The symbols move the items like this.
z618 + z50
z618 & z124
z618 ~ z169
z618 ^ z717
z618 * z201
z618 ! z837
z104 + z309
z104 & z694
z104 ~ z137
z104 ^ z850
z104 * z308
z104 ! z474
z124 + z959
z124 & z690
z124 ~ z553
z124 ^ z169
z124 * z688
z124 ! z618
z68 + z688
z68 & z141
z68 ~ z607
z68 ^ z699
z68 * z787
z68 ! z420
z928 + z853
z928 & z813
z928 ~ z846
z928 ^ z750
z928 * z467
z928 ! z521
z959 + z137
z959 & z741
z959 ~ z488
z959 ^ z770
z959 * z717
z959 ! z50
z33 + z361
z33 & z839
z33 ~ z668
z33 ^ z853
z33 * z521
z33 ! z329
z169 + z770
z169 & z553
z169 ~ z124
z169 ^ z618
z169 * z714
z169 ! z717
z619 + z196
z619 & z515
z619 ~ z269
z619 ^ z585
z619 * z998
z619 ! z219
z196 + z623
z196 & z787
z196 ~ z710
z196 ^ z141
z196 * z94
z196 ! z607
z744 + z474
z744 & z770
z744 ~ z50
z744 ^ z308
z744 * z741
z744 ! z963
z78 + z619
z78 & z89
z78 ~ z187
z78 ^ z469
z78 * z700
z78 ! z856
z201 + z538
z201 & z688
z201 ~ z714
z201 ^ z690
z201 * z623
z201 ! z553
z536 + z469
z536 & z128
z536 ~ z994
z536 ^ z361
z536 * z329
z536 ! z700
z187 + z269
z187 & z752
z187 ~ z89
z187 ^ z78
z187 * z361
z187 ! z469
z572 + z89
z572 & z329
z572 ~ z800
z572 ^ z128
z572 * z668
z572 ! z994
z326 + z302
z326 & z856
z326 ~ z998
z326 ^ z663
z326 * z187
z326 ! z515
z592 + z928
z592 & z474
z592 ~ z265
z592 ^ z520
z592 * z137
z592 ! z177
z856 + z219
z856 & z78
z856 ~ z469
z856 ^ z998
z856 * z752
z856 ! z326
z219 + z607
z219 & z619
z219 ~ z585
z219 ^ z94
z219 * z663
z219 ! z302
z520 + z750
z520 & z265
z520 ~ z592
z520 ^ z177
z520 * z104
z520 ! z467
z700 + z998
z700 & z536
z700 ~ z361
z700 ^ z909
z700 * z572
z700 ! z752
z800 + z752
z800 & z853
z800 ~ z329
z800 ^ z572
z800 * z839
z800 ! z128
z688 + z717
z688 & z253
z688 ~ z508
z688 ^ z714
z688 * z755
z688 ! z201
z302 + z699
z302 & z219
z302 ~ z94
z302 ^ z19
z302 * z269
z302 ! z787
z269 + z710
z269 & z663
z269 ~ z515
z269 ^ z619
z269 * z856
z269 ! z585
z469 + z585
z469 & z187
z469 ~ z78
z469 ^ z856
z469 * z909
z469 ! z998
z623 + z124
z623 & z755
z623 ~ z10
z623 ^ z253
z623 * z68
z623 ! z508
z741 + z555
z741 & z837
z741 ~ z538
z741 ^ z488
z741 * z169
z741 ! z959
z538 + z963
z538 & z717
z538 ~ z837
z538 ^ z741
z538 * z124
z538 ! z488
z137 + z467
z137 & z555
z137 ~ z694
z137 ^ z104
z137 * z744
z137 ! z850
z515 + z787
z515 & z326
z515 ~ z663
z515 ^ z269
z515 * z469
z515 ! z619
z846 + z33
z846 & z490
z846 ~ z813
z846 ^ z928
z846 * z177
z846 ! z750
z963 + z592
z963 & z744
z963 ~ z308
z963 ^ z555
z963 * z959
z963 ! z694
z555 + z520
z555 & z308
z555 ~ z963
z555 ^ z694
z555 * z770
z555 ! z137
z94 + z68
z94 & z585
z94 ~ z219
z94 ^ z302
z94 * z515
z94 ! z19
z467 + z511
z467 & z520
z467 ~ z177
z467 ^ z309
z467 * z474
z467 ! z490
z752 + z663
z752 & z700
z752 ~ z909
z752 ^ z89
z752 * z994
z752 ! z187
z737 + z128
z737 & z521
z737 ~ z511
z737 ^ z839
z737 * z846
z737 ! z668
z663 + z19
z663 & z998
z663 ~ z326
z663 ^ z515
z663 * z78
z663 ! z269
z89 + z515
z89 & z909
z89 ~ z752
z89 ^ z187
z89 * z536
z89 ! z78
z508 + z618
z508 & z623
z508 ~ z253
z508 ^ z688
z508 * z420
z508 ! z714
z717 + z744
z717 & z169
z717 ~ z618
z717 ^ z837
z717 * z690
z717 ! z538
z308 + z265
z308 & z50
z308 ~ z744
z308 ^ z963
z308 * z488
z308 ! z555
z690 + z741
z690 & z714
z690 ~ z201
z690 ^ z553
z690 * z253
z690 ! z124
z474 + z813
z474 & z104
z474 ~ z850
z474 ^ z265
z474 * z555
z474 ! z592
z994 + z78
z994 & z572
z994 ~ z128
z994 ^ z536
z994 * z853
z994 ! z361
z770 + z104
z770 & z488
z770 ~ z959
z770 ^ z50
z770 * z837
z770 ! z744
z813 + z668
z813 & z309
z813 ~ z490
z813 ^ z846
z813 * z520
z813 ! z928
z787 + z755
z787 & z302
z787 ~ z19
z787 ^ z710
z787 * z585
z787 ! z196
z837 + z308
z837 & z618
z837 ~ z717
z837 ^ z538
z837 * z553
z837 ! z741
z853 + z700
z853 & z668
z853 ~ z33
z853 ^ z329
z853 * z511
z853 ! z800
z694 + z177
z694 & z963
z694 ~ z555
z694 ^ z137
z694 * z50
z694 ! z104
z420 + z201
z420 & z68
z420 ~ z699
z420 ^ z755
z420 * z196
z420 ! z10
z361 + z856
z361 & z994
z361 ~ z536
z361 ^ z700
z361 * z800
z361 ! z909
z607 + z508
z607 & z196
z607 ~ z141
z607 ^ z68
z607 * z19
z607 ! z699
z10 + z553
z10 & z420
z10 ~ z755
z10 ^ z623
z10 * z607
z10 ! z253
z177 + z521
z177 & z592
z177 ~ z520
z177 ^ z467
z177 * z850
z177 ! z309
z253 + z169
z253 & z10
z253 ~ z623
z253 ^ z508
z253 * z699
z253 ! z688
z750 + z329
z750 & z846
z750 ~ z928
z750 ^ z521
z750 * z309
z750 ! z511
z141 + z253
z141 & z710
z141 ~ z196
z141 ^ z607
z141 * z302
z141 ! z68
z710 + z10
z710 & z19
z710 ~ z787
z710 ^ z196
z710 * z219
z710 ! z141
z265 + z846
z265 & z850
z265 ~ z474
z265 ^ z592
z265 * z694
z265 ! z520
z714 + z837
z714 & z508
z714 ~ z688
z714 ^ z201
z714 * z10
z714 ! z690
z511 + z572
z511 & z750
z511 ~ z521
z511 ^ z737
z511 * z813
z511 ! z839
z585 + z141
z585 & z269
z585 ~ z619
z585 ^ z219
z585 * z326
z585 ! z94
z329 + z909
z329 & z33
z329 ~ z853
z329 ^ z800
z329 * z737
z329 ! z572
z309 + z737
z309 & z177
z309 ~ z467
z309 ^ z490
z309 * z265
z309 ! z813
z668 + z536
z668 & z737
z668 ~ z839
z668 ^ z33
z668 * z750
z668 ! z853
z128 + z187
z128 & z800
z128 ~ z572
z128 ^ z994
z128 * z33
z128 ! z536
z490 + z839
z490 & z467
z490 ~ z309
z490 ^ z813
z490 * z592
z490 ! z846
z553 + z488
z553 & z201
z553 ~ z690
z553 ^ z124
z553 * z508
z553 ! z169
z998 + z94
z998 & z469
z998 ~ z856
z998 ^ z326
z998 * z89
z998 ! z663
z839 + z994
z839 & z511
z839 ~ z737
z839 ^ z668
z839 * z928
z839 ! z33
z488 + z694
z488 & z538
z488 ~ z741
z488 ^ z959
z488 * z618
z488 ! z770
z909 + z326
z909 & z361
z909 ~ z700
z909 ^ z752
z909 * z128
z909 ! z89
z755 + z690
z755 & z699
z755 ~ z420
z755 ^ z10
z755 * z141
z755 ! z623
z521 + z800
z521 & z928
z521 ~ z750
z521 ^ z511
z521 * z490
z521 ! z737
z699 + z714
z699 & z607
z699 ~ z68
z699 ^ z420
z699 * z710
z699 ! z755
z850 + z490
z850 & z137
z850 ~ z104
z850 ^ z474
z850 * z963
z850 ! z265
z19 + z420
z19 & z94
z19 ~ z302
z19 ^ z787
z19 * z619
z19 ! z710
z50 + z850
z50 & z959
z50 ~ z770
z50 ^ z744
z50 * z538
z50 ! z308

The rows follow the links: the fewer symbols apart two items are, the more alike their rows tend to be.

Each row is also shifted at random along 5 hidden directions that mean nothing.

Some items, each with a row of numbers:
z420: [19,-1,3,6,8,23,5,-2,11,-7,-28,7,-8,-15,23,-4,-5,36,9,-3,2,-1,7,-5,7,3,-1,14,-2,-6,-2,11,-11,-5,3,9,-11,-1,24,1,-9,14,-6]
z538: [11,-1,0,0,-4,9,1,-19,6,2,-6,1,3,4,4,4,0,16,10,-3,-8,-15,8,-1,3,0,16,13,-5,5,16,0,5,-6,-5,0,-5,-5,6,9,-15,1,-2]
z572: [-7,-1,0,-3,1,-3,-9,-27,-7,4,2,-7,2,5,2,-4,0,4,-12,0,5,10,-7,1,-6,-2,14,0,-6,-2,14,2,-2,3,2,-6,7,0,-1,-8,16,-1,8]
z33: [12,-1,-1,-5,5,14,-12,-32,-5,8,-9,-11,6,19,13,-3,1,-11,-14,4,3,6,-3,4,-1,-5,10,7,2,-8,6,6,-3,1,-3,-6,9,-6,14,-5,15,2,9]
z128: [-26,-5,-1,-2,2,5,-7,-24,-6,3,-5,-7,2,26,11,-5,-4,-12,-13,4,5,11,-6,0,-2,-5,27,5,3,-2,17,8,-6,2,2,-9,6,-1,6,-9,15,1,10]
z490: [-20,2,-3,-8,3,16,-11,-38,-1,11,-9,-12,11,11,10,1,4,-5,-10,3,-3,-4,2,8,1,-3,-3,9,-2,-6,2,2,3,-2,-8,-4,10,-9,15,1,6,0,7]
z770: [-14,0,-2,0,-8,-7,1,2,2,3,11,2,5,-1,-11,6,2,8,8,-5,-9,-14,5,0,-2,2,13,3,-5,10,14,-8,11,-3,-5,-2,-1,-3,-9,8,-14,-5,-2]
z511: [-16,5,-3,-9,-1,-12,-9,-32,-6,7,12,-8,6,-20,-12,-1,6,15,-9,-1,1,3,-5,5,-11,0,-18,-7,-15,-2,2,-9,9,5,-3,-2,11,-2,-8,-3,12,-7,4]
z302: [-5,-1,2,4,3,-6,11,20,1,-10,-1,8,-11,-4,-1,-3,-5,-10,3,3,6,9,-3,-4,3,0,-13,-10,4,-2,-16,4,-9,4,9,5,-8,8,-6,-4,0,4,-6]
z623: [1,0,1,3,-2,-8,14,15,4,-9,7,10,-6,-2,-10,3,-1,-19,12,4,-1,-4,3,-1,5,0,-22,-11,3,3,-20,-3,0,1,4,7,-10,7,-13,5,-12,-2,-10]
z137: [-42,3,-3,-1,-4,0,-2,36,1,6,6,-3,9,-3,-6,6,6,-7,3,-3,-8,-10,4,5,1,2,-5,0,9,2,-7,-8,9,-4,-7,-1,6,-5,0,5,-7,-4,1]
z668: [2,0,-1,-3,-5,-15,-9,12,-10,7,15,-6,4,0,-10,-1,2,-1,-11,-4,1,7,-6,1,-9,1,20,-3,0,4,17,-6,5,2,-1,-8,11,-1,-10,-5,13,-6,8]
z959: [-19,1,-1,-1,-4,5,2,-4,5,2,0,0,5,0,-3,6,3,2,8,-1,-8,-14,7,3,3,1,-4,5,-1,4,1,-3,7,-5,-6,2,-2,-4,2,9,-14,-2,-3]
z688: [-26,-2,0,4,-2,-2,11,2,6,-8,0,9,-5,0,-2,2,-3,-1,13,0,-2,-6,4,-3,5,1,-3,-1,-1,5,-4,0,-1,-3,3,4,-10,4,-5,4,-16,1,-7]
z839: [-15,4,-1,-3,7,14,-13,15,-1,8,-14,-10,7,-16,14,-5,3,22,-13,-5,3,7,-1,3,-3,2,-3,8,3,-11,-3,2,-2,-2,-4,-1,11,-7,21,-6,13,5,6]
z750: [45,3,0,-2,2,6,-14,35,-3,12,-3,-10,8,-7,4,0,6,11,-9,-7,-1,0,-1,3,-3,2,11,7,8,-4,5,-2,4,-1,-8,-4,12,-8,12,-1,10,-1,7]
z94: [-16,0,2,5,5,-2,9,33,2,-10,-5,8,-11,-10,4,-4,-5,-4,3,1,7,11,-3,-4,3,2,-15,-8,7,-5,-19,5,-10,3,9,7,-7,7,0,-6,1,6,-5]
z846: [51,7,-1,-7,0,-7,-12,1,-4,11,11,-9,10,-20,-13,2,9,9,-8,-3,-3,-3,-2,6,-8,2,-19,-5,-5,-2,-5,-11,11,3,-8,-1,11,-5,-3,2,10,-7,3]
z253: [7,-1,3,6,-1,4,7,13,7,-7,-8,9,-7,-12,5,-1,-4,29,13,-7,-2,-5,5,-7,3,3,11,7,-3,4,8,3,-3,-4,3,5,-10,2,4,4,-13,6,-7]
z690: [26,-1,1,2,6,25,3,-16,12,-3,-24,4,-2,-4,18,1,-1,22,10,-1,-3,-11,11,-1,10,1,-8,14,-1,-4,-5,9,-5,-8,-3,7,-9,-5,23,7,-15,9,-6]
z856: [-40,-5,1,3,5,3,2,-2,-3,-6,-9,2,-7,13,14,-6,-7,-6,-7,2,9,15,-6,-4,2,-3,17,1,4,-4,4,10,-12,2,8,-3,-2,4,5,-11,10,6,4]
z265: [-1,2,-2,-5,-9,-11,-9,-17,-4,9,15,-6,10,-6,-13,4,5,18,-1,-5,-8,-10,1,2,-8,1,17,4,-11,8,25,-11,14,-1,-7,-6,8,-5,-9,5,-2,-8,4]
z963: [5,-2,-2,0,-4,11,-3,5,2,8,0,-3,9,27,2,7,3,-23,3,1,-9,-14,6,5,6,-3,16,9,10,4,6,0,7,-6,-9,-4,2,-7,6,8,-10,-2,3]
z488: [-5,0,0,2,-10,-9,1,9,2,2,11,4,3,-5,-11,5,1,19,11,-8,-9,-14,5,-3,-2,3,23,6,-6,13,22,-8,11,-5,-4,-2,-3,-2,-9,8,-16,-5,-2]
z618: [-41,-1,-1,5,2,17,6,25,10,-2,-14,4,1,3,11,3,-1,1,10,-2,-4,-10,8,0,10,2,0,9,10,0,-8,4,-1,-8,-2,4,-6,-3,15,6,-17,6,-4]
z308: [-2,4,-1,3,-1,14,-7,48,7,7,-11,-2,7,-20,7,3,4,36,6,-12,-7,-12,8,1,1,7,10,15,5,0,7,-2,6,-9,-9,2,3,-9,19,7,-12,4,-1]
z269: [-18,0,2,2,7,-1,7,2,1,-9,-8,4,-9,-12,6,-5,-4,2,-2,3,9,14,-4,-3,1,0,-21,-8,-1,-7,-18,5,-11,4,9,6,-5,7,2,-8,6,6,-4]
z813: [22,3,-1,-3,3,13,-14,16,0,12,-8,-10,10,-9,9,0,6,19,-8,-6,-2,-3,1,4,-3,2,6,11,3,-6,5,-1,4,-4,-8,-3,11,-10,18,1,7,1,6]

From each start, follow one symbol. Which item do you reach?
Answers are names.
start [-29,1,-3,-8,-1,-11,-4,-44,-9,4,14,-7,5,18,-9,0,2,-37,-13,10,3,7,-7,6,-4,-6,-13,-12,-4,-2,-5,-4,2,7,0,-6,9,2,-14,-5,16,-8,6]
~ z33
start [-8,1,-1,-4,7,14,-10,-20,-3,6,-11,-10,4,5,14,-4,1,-4,-14,3,6,9,-3,4,-1,-3,-6,3,1,-11,-6,6,-4,1,-2,-2,9,-4,16,-6,16,3,7]
^ z800
start [14,0,2,5,8,12,11,27,8,-10,-16,7,-8,-4,12,-2,-3,-10,7,4,5,4,3,-1,10,1,-27,-4,11,-8,-30,8,-11,0,5,10,-10,5,10,0,-4,9,-7]
& z710
start [-8,-3,2,4,-1,-15,8,-2,-3,-10,6,8,-11,-2,-4,-5,-6,2,2,1,7,11,-6,-7,-3,0,8,-7,-5,3,5,2,-6,5,11,1,-6,9,-14,-6,4,1,-2]
& z269
start [33,-3,3,6,1,-1,10,4,3,-9,-3,8,-9,7,2,-1,-5,-7,8,2,2,1,1,-5,4,0,1,-2,2,2,-3,5,-6,0,6,4,-11,5,-3,1,-6,3,-5]
* z19
start [-20,5,-3,-5,-6,-7,-5,5,0,7,10,-4,9,-21,-13,5,6,21,2,-7,-8,-10,3,4,-6,3,-7,0,-8,4,4,-12,13,-2,-8,0,6,-5,-5,6,-6,-6,0]
& z694
start [27,2,0,-3,-2,-6,-14,4,-6,10,6,-8,6,-11,-3,-2,4,24,-10,-7,-1,3,-4,0,-10,2,19,4,-5,0,20,-5,6,1,-4,-6,11,-5,1,-4,13,-3,7]
& z521
start [20,4,-2,-4,2,17,-10,-2,3,10,-9,-9,11,-4,7,3,7,9,-2,-3,-6,-11,6,7,2,1,-6,10,2,-5,-2,-1,7,-5,-11,0,7,-10,17,6,-2,1,2]
! z592
start [4,1,-2,-1,1,21,-8,5,5,9,-14,-6,9,1,12,3,5,16,1,-5,-7,-12,7,4,3,1,11,17,4,-2,8,1,4,-9,-10,-1,4,-10,21,6,-8,3,2]
! z104
start [-7,1,-1,-2,-3,5,3,-18,6,1,0,2,4,1,-3,6,2,4,9,0,-8,-14,7,2,3,0,-5,5,-5,4,1,-3,6,-4,-5,2,-4,-4,1,9,-15,-1,-4]
~ z538
start [-15,0,-1,2,-3,4,6,-2,7,-3,-3,5,0,-5,-1,3,0,11,12,-2,-5,-11,7,-1,4,2,-5,4,-3,4,-1,-1,3,-4,-2,4,-7,-1,1,7,-17,1,-6]
! z717
start [-18,-2,1,1,6,0,4,-29,-1,-7,-7,2,-9,-1,8,-6,-5,1,-4,5,9,14,-5,-3,0,-2,-8,-4,-6,-6,-5,7,-11,5,9,2,-4,6,0,-8,9,5,-1]
* z78
start [-27,4,0,-4,3,-14,0,-10,-5,-3,8,-1,-4,-22,-8,-5,1,3,-9,2,8,15,-8,1,-7,2,-29,-15,-9,-7,-15,-3,-3,8,6,2,5,6,-10,-9,16,-2,0]
+ z326
start [-6,-4,1,0,-5,-24,0,-18,-10,-5,16,3,-8,0,-11,-5,-5,5,-6,-1,7,14,-10,-7,-10,0,23,-8,-11,6,22,-2,-2,8,9,-6,1,8,-21,-10,11,-4,3]
+ z619
